Below are the code and all the weights of a small trained network. Each question names an input and a class and asks about switching units off, where a switched-off unit gives its printed mean instead of its output.

import numpy as np


def w(rows, s, z=0):
    codes = np.array(rows[::2]) - 128.0
    scale = np.full(codes.shape[1], s)
    scale[-1] = z or s
    return codes * scale


def f(y):
    return y / 2 * (1 + np.tanh(0.7978845608 * (y + 0.044715 * y**3)))


def log_softmax(a):
    a = a - a.max(-1, keepdims=True)
    return a - np.log(np.exp(a).sum(-1, keepdims=True))


def net(x, mask):
    res = np.array(x, float).reshape(1, 8) / 4 @ E
    y = f(res @ A[0][:, :-1].T + A[0][:, -1])
    res = res + np.where(mask, y, B[0][:, -1]) @ B[0][:, :-1]
    return log_softmax(res[-1] @ U[:, :-1].T + U[:, -1])


A, B = {}, {}
E = w([
[142,114,158,196],'x0',
[93,157,131,196],'x1',
[149,222,222,38],'x2',
[152,233,154,124],'x3',
[2,136,101,69],'x4',
[66,117,228,168],'x5',
[109,98,197,96],'x6',
[164,130,76,145],'x7',
],0.0079)
A[0] = w([
[96,156,121,125,107],'n1',
[199,174,144,145,43],'n2',
[136,127,156,122,53],'n3',
[142,146,77,124,122],'n4',
[172,140,135,114,35],'n5',
[227,123,152,79,2],'n6',
[98,107,165,130,57],'n7',
[110,142,34,64,145],'n8',
[194,200,171,98,134],'n9',
[157,86,121,198,237],'n10',
[172,85,221,4,173],'n11',
[10,180,151,150,111],'n12',
],0.014,0.0049)
B[0] = w([
[107,109,100,162,144],'n1',
[190,171,202,63,169],'n2',
[138,171,122,84,129],'n3',
[171,114,154,56,154],'n4',
[130,220,141,91,140],'n5',
[44,222,110,115,178],'n6',
[136,182,177,110,149],'n7',
[132,41,55,74,202],'n8',
[152,248,98,196,214],'n9',
[180,85,149,230,196],'n10',
[34,148,9,218,253],'n11',
[31,130,163,143,225],'n12',
],0.018,0.013)
U = w([
[125,146,47,74,105],'0',
[103,161,158,61,82],'1',
[114,149,92,127,227],'2',
[35,193,99,78,160],'3',
[122,209,137,102,97],'4',
[107,162,191,6,3],'5',
[102,112,122,100,177],'6',
],0.012,0.0053)

Each question gives the input, the list of numbers given to net, and the class t.
The units are the neurons (one row each of A and B). Each row of codes is followed by its name. A weight is (code - 128) times the scale printed after its matrix; where a second scale follows, it is the last column's (A, B and U).
mask holds one flag per neuron, in row order. A switched-off neuron (its flag False) gives its mean, the last column of its row in B, instead of its output. The means were averaged over made-up inputs and are rounded, as every weight is.
A unit's drop is (log p(t) with every unit on - log p(t) with that unit switched off) / (log p(t) with every unit on - log p(t) with every unit switched off).
The circuit of an input: a set's keep is (log p(t) with only the set's units on - log p(t) with every unit switched off) / (log p(t) with every unit on - log p(t) with every unit switched off). Starting from all 12 units, units are removed one at a time, each time the one whose removal leaves the highest keep (on an exact tie, the one counted first), for as long as the keep stays at least 0.8.
units of the circuit, in order: the units of the circuit, biggest drop first
unit that matters most: the unit with the biggest drop
top k neurons: the k neurons with the biggest drops, biggest first
drop when u is switched off: that unit's drop, to one decimal
input [8,5,-7,-1,-4,-4,5,-8], class 6: units of the circuit, in order -> (n11)
input [3,0,-2,4,5,-5,8,3], class 6: units of the circuit, in order -> (n11 n9)
input [6,7,1,3,5,-7,7,4], class 6: units of the circuit, in order -> (n11 n9)
input [-2,1,1,2,3,-4,-6,-6], class 0: units of the circuit, in order -> (n8 n6)
input [-5,-4,-7,0,-1,0,-6,-3], class 6: top 4 neurons -> (n11 n9 n10 n6)
input [-5,-7,-6,-5,3,-1,0,8], class 0: top 2 neurons -> (n8 n12)
input [1,-4,0,-4,-4,6,8,8], class 2: top 2 neurons -> (n10 n12)
input [5,0,-7,-6,1,1,8,-2], class 6: top 3 neurons -> (n11 n9 n6)
input [3,-2,-3,6,-3,3,-1,-1], class 4: top 2 neurons -> (n11 n8)
input [4,-5,2,-7,0,-7,4,-1], class 0: top 3 neurons -> (n12 n9 n8)
input [4,-7,1,6,-1,-7,-5,-1], class 4: top 4 neurons -> (n9 n11 n2 n12)
input [-6,1,3,-2,-2,-8,-1,-7], class 0: top 2 neurons -> (n12 n8)
input [5,8,-1,0,8,-6,-2,3], class 6: units of the circuit, in order -> (n11 n9 n6)
input [-4,6,-8,6,-1,-3,-5,7], class 0: top 3 neurons -> (n8 n12 n4)
input [-4,7,1,0,-4,-3,-5,3], class 4: top 2 neurons -> (n11 n2)
input [-6,6,-6,-5,3,-1,8,1], class 6: units of the circuit, in order -> (n11 n9)
input [5,5,6,7,-5,-4,-7,-1], class 4: unit that matters most -> n9
input [-6,6,3,5,-1,-1,-7,-8], class 4: top 3 neurons -> (n11 n9 n6)
input [0,5,-8,7,1,-6,-4,-5], class 6: top 3 neurons -> (n11 n9 n10)
input [7,4,1,0,0,2,-1,-3], class 6: drop when n11 is switched off -> 0.4
input [-2,4,-8,-7,2,5,-7,-8], class 6: drop when n11 is switched off -> 0.3
input [1,3,-3,-1,-4,1,0,-6], class 6: drop when n8 is switched off -> -0.1
